What each symbol does to the nodes:
~: z463->z881, z42->z22, z22->z632, z17->z42, z841->z983, z160->z669, z234->z375, z786->z229, z264->z568, z775->z564, z792->z175, z306->z657, z272->z77, z641->z792, z700->z80, z396->z806, z276->z377, z669->z283, z14->z37, z317->z122, z806->z463, z893->z484, z678->z130, z594->z775, z177->z188, z821->z325, z818->z857, z283->z600, z617->z821, z991->z160, z907->z870, z175->z626, z484->z703, z95->z678, z881->z27, z368->z650, z703->z489, z527->z585, z661->z811, z950->z399, z574->z368, z328->z818, z319->z521, z811->z152, z954->z448, z487->z684, z375->z574, z685->z14, z992->z617, z448->z527, z857->z51, z80->z196, z122->z143, z343->z114, z37->z905, z196->z950, z650->z234, z374->z85, z564->z23, z229->z661, z130->z374, z152->z786, z983->z500, z19->z641, z489->z411, z600->z991, z143->z264, z77->z749, z323->z306, z84->z272, z51->z451, z114->z487, z626->z19, z568->z317, z155->z343, z27->z396, z743->z84, z632->z619, z585->z291, z870->z841, z619->z17, z905->z769, z23->z860, z860->z594, z719->z276, z411->z893, z451->z328, z291->z954, z85->z95, z399->z700, z521->z719, z377->z319, z500->z907, z657->z177, z749->z743, z188->z323, z325->z481, z769->z685, z481->z992, z684->z155
&: z463->z685, z42->z283, z22->z600, z17->z669, z841->z700, z160->z130, z234->z276, z786->z451, z264->z114, z775->z152, z792->z17, z306->z574, z272->z500, z641->z619, z700->z143, z396->z905, z276->z396, z669->z374, z14->z657, z317->z684, z806->z769, z893->z23, z678->z481, z594->z811, z177->z650, z821->z175, z818->z527, z283->z85, z617->z792, z991->z678, z907->z950, z175->z42, z484->z860, z95->z325, z881->z14, z368->z521, z703->z594, z527->z484, z661->z818, z950->z317, z574->z319, z328->z448, z319->z463, z811->z857, z954->z411, z487->z272, z375->z377, z685->z306, z992->z641, z448->z893, z857->z585, z80->z264, z122->z155, z343->z743, z37->z177, z196->z568, z650->z719, z374->z617, z564->z786, z229->z328, z130->z992, z152->z51, z983->z80, z19->z632, z489->z775, z600->z95, z143->z343, z77->z907, z323->z375, z84->z983, z51->z291, z114->z84, z626->z22, z568->z487, z155->z749, z27->z37, z743->z841, z632->z991, z585->z703, z870->z399, z619->z160, z905->z188, z23->z229, z860->z661, z719->z27, z411->z564, z451->z954, z291->z489, z85->z821, z399->z122, z521->z881, z377->z806, z500->z196, z657->z368, z749->z870, z188->z234, z325->z626, z769->z323, z481->z19, z684->z77
!: z463->z821, z42->z291, z22->z954, z17->z585, z841->z521, z160->z484, z234->z160, z786->z700, z264->z37, z775->z870, z792->z857, z306->z42, z272->z234, z641->z818, z700->z881, z396->z992, z276->z130, z669->z703, z14->z626, z317->z769, z806->z617, z893->z84, z678->z23, z594->z907, z177->z632, z821->z152, z818->z568, z283->z489, z617->z811, z991->z893, z907->z377, z175->z51, z484->z272, z95->z564, z881->z325, z368->z600, z703->z77, z527->z487, z661->z196, z950->z806, z574->z283, z328->z264, z319->z85, z811->z950, z954->z343, z487->z188, z375->z669, z685->z175, z992->z661, z448->z114, z857->z317, z80->z27, z122->z685, z343->z657, z37->z19, z196->z396, z650->z991, z374->z594, z564->z841, z229->z80, z130->z860, z152->z399, z983->z719, z19->z328, z489->z749, z600->z411, z143->z14, z77->z375, z323->z17, z84->z650, z51->z122, z114->z177, z626->z451, z568->z905, z155->z306, z27->z481, z743->z368, z632->z448, z585->z684, z870->z319, z619->z527, z905->z641, z23->z983, z860->z500, z719->z678, z411->z743, z451->z143, z291->z155, z85->z775, z399->z463, z521->z95, z377->z374, z500->z276, z657->z22, z749->z574, z188->z619, z325->z786, z769->z792, z481->z229, z684->z323
@: z463->z399, z42->z306, z22->z657, z17->z323, z841->z564, z160->z234, z234->z272, z786->z325, z264->z328, z775->z85, z792->z769, z306->z155, z272->z484, z641->z905, z700->z786, z396->z196, z276->z500, z669->z375, z14->z143, z317->z857, z806->z950, z893->z991, z678->z719, z594->z374, z177->z114, z821->z463, z818->z641, z283->z574, z617->z806, z991->z650, z907->z594, z175->z685, z484->z160, z95->z521, z881->z700, z368->z743, z703->z669, z527->z619, z661->z992, z950->z811, z574->z749, z328->z19, z319->z870, z811->z617, z954->z22, z487->z527, z375->z77, z685->z122, z992->z396, z448->z632, z857->z792, z80->z229, z122->z51, z343->z954, z37->z264, z196->z661, z650->z84, z374->z377, z564->z95, z229->z481, z130->z276, z152->z821, z983->z23, z19->z37, z489->z283, z600->z368, z143->z451, z77->z703, z323->z684, z84->z893, z51->z175, z114->z448, z626->z14, z568->z818, z155->z291, z27->z80, z743->z411, z632->z177, z585->z17, z870->z775, z619->z188, z905->z568, z23->z678, z860->z130, z719->z983, z411->z600, z451->z626, z291->z42, z85->z319, z399->z152, z521->z841, z377->z907, z500->z860, z657->z343, z749->z489, z188->z487, z325->z881, z769->z317, z481->z27, z684->z585
^: z463->z27, z42->z632, z22->z619, z17->z22, z841->z500, z160->z283, z234->z574, z786->z661, z264->z317, z775->z23, z792->z626, z306->z177, z272->z749, z641->z175, z700->z196, z396->z463, z276->z319, z669->z600, z14->z905, z317->z143, z806->z881, z893->z703, z678->z374, z594->z564, z177->z323, z821->z481, z818->z51, z283->z991, z617->z325, z991->z669, z907->z841, z175->z19, z484->z489, z95->z130, z881->z396, z368->z234, z703->z411, z527->z291, z661->z152, z950->z700, z574->z650, z328->z857, z319->z719, z811->z786, z954->z527, z487->z155, z375->z368, z685->z37, z992->z821, z448->z585, z857->z451, z80->z950, z122->z264, z343->z487, z37->z769, z196->z399, z650->z375, z374->z95, z564->z860, z229->z811, z130->z85, z152->z229, z983->z907, z19->z792, z489->z893, z600->z160, z143->z568, z77->z743, z323->z657, z84->z77, z51->z328, z114->z684, z626->z641, z568->z122, z155->z114, z27->z806, z743->z272, z632->z17, z585->z954, z870->z983, z619->z42, z905->z685, z23->z594, z860->z775, z719->z377, z411->z484, z451->z818, z291->z448, z85->z678, z399->z80, z521->z276, z377->z521, z500->z870, z657->z188, z749->z84, z188->z306, z325->z992, z769->z14, z481->z617, z684->z343
%: z463->z319, z42->z175, z22->z626, z17->z792, z841->z743, z160->z619, z234->z188, z786->z564, z264->z80, z775->z489, z792->z617, z306->z685, z272->z487, z641->z992, z700->z841, z396->z276, z276->z234, z669->z17, z14->z881, z317->z950, z806->z377, z893->z448, z678->z991, z594->z703, z177->z37, z821->z85, z818->z661, z283->z42, z617->z374, z991->z632, z907->z77, z175->z821, z484->z527, z95->z600, z881->z521, z368->z657, z703->z585, z527->z818, z661->z860, z950->z907, z574->z306, z328->z229, z319->z574, z811->z594, z954->z451, z487->z568, z375->z323, z685->z463, z992->z130, z448->z328, z857->z811, z80->z983, z122->z399, z343->z143, z37->z27, z196->z500, z650->z177, z374->z669, z564->z411, z229->z23, z130->z160, z152->z775, z983->z84, z19->z481, z489->z291, z600->z22, z143->z700, z77->z684, z323->z769, z84->z114, z51->z152, z114->z264, z626->z325, z568->z196, z155->z122, z27->z719, z743->z343, z632->z19, z585->z857, z870->z749, z619->z641, z905->z396, z23->z893, z860->z484, z719->z650, z411->z954, z451->z786, z291->z51, z85->z283, z399->z870, z521->z368, z377->z375, z500->z272, z657->z14, z749->z155, z188->z905, z325->z95, z769->z806, z481->z678, z684->z317

The rows follow the links: the fewer symbols apart two nodes are, the more alike their rows tend to be.

Node, then a row for it; each showing differs a little:
z650 -> 72,16,-25,80,-41,9,-32,-60,-90,-45,-13,-21,-114,-29,41,21,24,-23,-7,-59,3,6,67,-5,1,29,-33,46,110,-65,2,-93,-12,-36,8,75,-4,-63,-40,-20,-50,-19,-15,39,34,-46,61,50,-35,-58,52,-64,20
z152 -> -71,34,-73,-125,-2,-53,14,53,43,20,53,38,51,-41,-66,17,-81,29,-55,18,-28,10,-4,1,-62,-52,49,-10,-4,34,31,95,-53,-16,8,-85,12,25,11,-79,50,-37,50,0,33,15,25,-16,70,-23,26,57,-55
z568 -> -82,25,43,0,29,15,17,5,14,82,-47,13,-47,35,-36,-42,16,-62,-12,86,-54,-27,-21,-4,17,-14,18,8,-40,63,25,107,72,55,41,-23,57,5,-14,31,46,61,58,-89,-111,51,-51,-45,44,-10,6,75,-19
z396 -> -65,-30,-28,-36,-56,-50,-44,32,-67,51,-51,-34,-58,30,25,17,-14,-29,63,73,-53,-5,-64,-45,-17,35,45,21,13,-75,39,72,75,-63,32,17,81,-77,51,22,56,14,-21,-24,-36,41,-51,56,23,21,2,86,-41
z463 -> -21,30,-54,-28,-75,-6,-37,54,-42,34,-27,-8,-122,-24,-5,12,-40,-28,21,34,-81,3,-17,-32,-15,6,38,21,62,-105,46,54,30,-75,37,12,95,-91,39,-1,67,8,19,-7,15,19,13,58,43,-36,21,67,-48
z317 -> 10,5,71,-19,39,92,-53,66,11,31,-40,-10,26,-38,-54,-57,43,-47,-53,27,9,36,17,67,24,13,44,-43,-23,15,26,-34,3,166,12,-52,-9,8,-18,21,22,72,56,-76,3,-28,-82,-52,76,-5,5,-36,54
z484 -> -23,-38,-35,39,56,-76,60,-112,39,-7,12,17,91,38,27,60,21,71,9,3,17,-40,30,-18,-37,4,-20,58,-25,125,-37,58,23,-37,-37,25,-65,67,-17,2,-33,-64,-55,11,-81,1,32,-22,-33,17,50,26,-54
z521 -> 8,-50,1,23,-19,-74,-86,-34,-65,5,-67,-85,19,50,2,60,-8,1,85,27,10,-10,-57,-21,7,28,-2,0,9,-53,-12,-15,64,20,13,15,18,-122,57,20,-21,-6,-89,29,-39,-39,-18,103,-60,86,-10,-7,-45
z122 -> -53,51,33,1,16,59,16,36,9,47,-17,36,-106,-17,-60,-32,-3,-47,-73,53,-83,-23,41,10,-27,-25,39,-19,6,30,25,78,10,42,56,-44,55,-7,-59,-22,36,49,97,-60,-52,27,-27,-62,85,-45,27,49,-9
z700 -> -27,-52,7,-108,53,-31,-40,52,-16,74,-32,-52,104,-7,-19,15,6,-36,14,64,26,40,-75,45,12,26,78,2,-2,29,20,23,39,99,36,-78,22,-85,27,11,48,28,5,-67,-57,-25,-69,35,84,34,-1,52,-27
z661 -> -100,-12,-55,-126,2,-53,20,41,49,22,31,34,114,30,-44,31,-59,17,8,57,-17,-7,-70,-15,-51,-10,49,6,-68,53,30,86,5,-9,-27,-82,17,21,42,-32,49,-16,29,-12,-49,33,-40,-7,56,39,9,83,-77
z786 -> -52,-69,-4,-112,24,-26,-10,55,41,40,22,-12,183,26,-45,21,-19,19,1,65,29,36,-104,17,-8,-16,58,-9,-75,46,17,-3,-1,54,-37,-71,-22,25,42,-34,43,-18,4,-27,-11,33,-75,-14,30,45,-47,17,-14
z574 -> 41,32,-28,102,-51,-31,16,-78,-66,-27,-12,-34,-150,-7,36,30,18,-28,32,-38,-38,-35,56,-46,-5,8,-16,63,65,-24,19,9,23,-109,40,80,15,-56,-26,6,-9,-13,-32,28,-32,5,68,22,-30,-58,53,24,-17
z585 -> 48,3,44,-3,80,55,45,2,60,-7,58,51,74,-10,19,-34,46,16,-18,-58,84,13,14,41,38,9,-21,-44,-37,77,-23,-73,-56,85,-54,-29,-67,106,-14,6,-22,16,43,-40,49,-18,-13,-45,21,19,-29,-33,67
z703 -> 62,-41,-12,1,61,-32,16,-50,39,-57,33,-6,143,-3,-2,34,49,59,-23,-48,72,17,17,46,-17,-5,-7,-1,8,63,-11,-90,-48,68,-59,-14,-107,57,-35,-11,-50,-54,-3,16,25,-36,25,-30,-23,37,31,-81,40

Each walk starts at a row. The symbols on each line, taken left to right, move it on to the next node.
Answer with the node's row; about right is enough.
start 29,-19,82,90,22,25,38,-12,-57,32,-29,-22,-70,37,94,-28,93,-57,96,19,17,-33,6,-20,67,24,-31,24,-8,-22,7,-32,51,-33,1,97,27,-16,-27,104,4,60,-58,-49,-38,32,-60,4,-58,37,-42,-17,68
! ^ ^ ! ! ~ ^ @ -> -31,24,27,21,73,-11,126,-37,75,30,51,69,34,29,61,-18,7,30,16,38,9,-65,41,-20,-2,-21,-27,18,-67,130,2,74,-19,-52,-21,-8,-31,133,-48,6,10,17,19,-38,-48,37,-22,-59,-14,-5,-22,55,-1
& & ^ @ % % ~ & ~ -> 51,23,-62,52,-51,16,-6,-54,-28,-79,41,25,-32,-13,29,24,13,29,-41,-88,9,4,61,-8,-38,-1,-37,26,39,-59,-15,-81,-53,-80,-35,76,-29,42,-24,-48,-56,-65,-58,95,87,8,86,4,-63,-1,10,-84,19
start 15,-76,-8,-5,45,-92,-55,-23,6,32,-72,-96,91,26,-6,73,-21,43,11,44,26,20,-49,39,14,34,33,-9,23,48,0,15,35,90,28,-100,-38,-95,36,8,-19,-10,-4,-33,-81,-70,-6,64,-6,53,11,13,-56
@ ! ^ ~ @ ~ @ -> -4,35,-70,9,-65,-53,-10,-34,15,-56,23,16,-54,17,-6,56,-75,75,-17,-23,-19,-13,-28,-56,-31,-22,-10,10,24,-54,-5,52,-35,-114,15,27,25,-9,23,-32,-22,-80,-29,122,31,-21,98,55,-36,13,9,10,-68
! ~ ~ ~ ^ ^ -> 9,16,-75,-45,-2,-28,-24,-28,68,-60,31,3,66,-66,-63,78,-63,77,-60,-36,24,6,12,41,-23,-21,13,-55,21,16,-9,-15,-95,64,10,-87,-71,-15,5,-65,-37,-34,17,74,49,-58,104,-2,47,-7,26,-52,-30
start -17,-17,-32,30,-32,-80,-44,-48,-30,5,-55,-66,-71,41,4,49,-49,10,69,59,-34,-36,-36,-60,1,24,2,31,33,-41,3,53,70,-80,49,7,48,-118,58,33,-1,-6,-58,20,-65,-1,28,89,-38,34,14,57,-82
^ ^ ~ ^ & ! -> -59,35,-93,-61,-86,-15,-5,53,1,-3,48,42,-29,4,-27,23,-86,11,-4,18,-41,25,-36,-44,-56,-24,4,13,1,-80,17,54,-28,-128,-14,23,72,-2,36,-52,58,-46,-12,49,53,45,-1,26,18,-2,-6,34,-36
& ^ & @ ^ % -> 27,3,98,21,-27,103,-46,87,-44,2,-51,-28,-40,8,-31,-94,45,-72,6,-5,-21,57,-12,26,41,23,-20,-46,-14,-88,12,-67,29,74,-4,46,53,-8,22,32,33,57,18,-31,45,35,-87,-10,4,0,-32,-60,66
start -18,59,27,-27,-65,110,1,90,36,-40,34,60,-73,-41,-30,-85,3,-15,-58,-33,-13,39,24,-26,-2,-33,-45,-59,-48,-85,7,-25,-40,-6,-4,22,26,93,6,-15,17,-6,3,29,112,53,4,-51,-1,-7,-33,-69,27
! & ~ ~ @ & ^ -> 43,-80,7,49,-15,-28,19,-70,-10,-39,-1,8,49,63,76,-5,52,16,60,-29,23,-15,-11,-33,-8,32,-52,67,-42,14,-31,-59,19,-70,-52,84,-28,37,20,39,-41,-51,-120,47,-24,37,-8,32,-122,46,-8,-70,8
! ^ ! ^ @ ~ ~ ! -> 69,21,-29,55,50,-10,4,-68,-38,-31,-5,-29,-40,-65,18,61,22,-4,-70,-68,9,-12,90,64,-2,3,32,9,78,26,-14,-56,-26,68,33,-28,-70,-53,-73,-49,-34,2,51,-8,0,-95,86,-7,35,-74,97,-47,4
start -50,52,43,56,-67,67,-17,49,-40,23,-22,17,-200,18,-4,-70,-11,-53,8,23,-88,1,55,-40,27,0,1,-5,21,-72,10,50,46,-46,58,25,86,-23,0,10,38,38,26,-12,-22,60,9,-13,18,-43,-7,29,3
! % ~ ^ @ & % & -> -47,10,65,32,-33,28,-16,29,-34,43,-56,17,-121,62,10,-77,-3,-65,44,60,-58,-13,-15,-47,18,-4,0,16,-35,-36,30,69,84,-34,43,51,103,-14,1,44,47,53,-3,-25,-51,56,-59,16,-20,-12,-2,50,13
@ % @ ! ~ & & ! -> 71,20,93,62,3,68,28,15,-43,-13,-43,-30,-88,-11,92,-55,97,-54,61,-27,28,6,8,20,76,1,-30,-4,42,-56,1,-86,4,20,-9,55,21,-3,-15,84,-25,76,1,-38,60,-2,-38,10,-45,-19,-30,-44,83
start 73,-26,-11,31,-22,-2,-14,-53,-19,-68,35,3,50,3,58,8,25,29,26,-62,67,20,10,5,-19,29,-73,29,-4,-29,-24,-108,-33,-32,-62,97,-58,30,-3,10,-70,-46,-89,67,65,3,16,4,-88,8,2,-90,44
^ ~ ! & & -> -15,22,-74,-121,0,13,-41,72,27,-4,55,13,109,-67,-62,32,-61,19,-76,-7,15,52,-19,47,-45,-44,36,-45,-2,-18,37,3,-86,43,-25,-80,-20,3,1,-68,43,-30,61,29,102,-3,8,-28,86,-26,11,5,-13
! % ~ ! % @ & @ -> -55,-44,-74,-44,27,-79,21,-69,64,-1,9,-10,99,51,-31,84,-65,87,-7,14,-5,-28,-20,-24,-25,-32,2,12,-33,62,-24,93,6,-4,14,-70,-34,-15,40,-23,-9,-73,-14,40,-59,-31,53,43,-5,31,22,37,-89
start -14,30,23,58,4,6,96,-38,23,2,36,82,-55,59,85,-40,24,8,68,20,-9,-58,-8,-59,20,-10,-58,27,-62,15,-9,37,13,-135,-24,88,30,104,2,38,-11,8,-44,-20,-8,70,1,-3,-74,13,-39,42,16
% ~ % ~ ~ ^ ~ -> 13,-38,-16,-118,-50,27,-80,86,-7,-42,28,1,104,-27,-30,-22,-19,-16,5,-10,43,64,-80,1,-7,13,4,-29,-31,-82,30,-64,-66,5,-54,8,26,8,79,-35,7,-37,-43,28,119,19,-34,7,10,46,-66,-51,13
@ % @ ! ~ & & ! -> -55,61,12,16,-72,63,28,53,24,-30,44,81,-114,11,-31,-54,-30,-17,-43,7,-74,-4,0,-86,-29,-14,-46,-8,-64,-57,22,63,-14,-93,-15,50,55,83,-11,-6,20,-16,0,21,33,68,-9,-51,5,-19,-24,3,-11
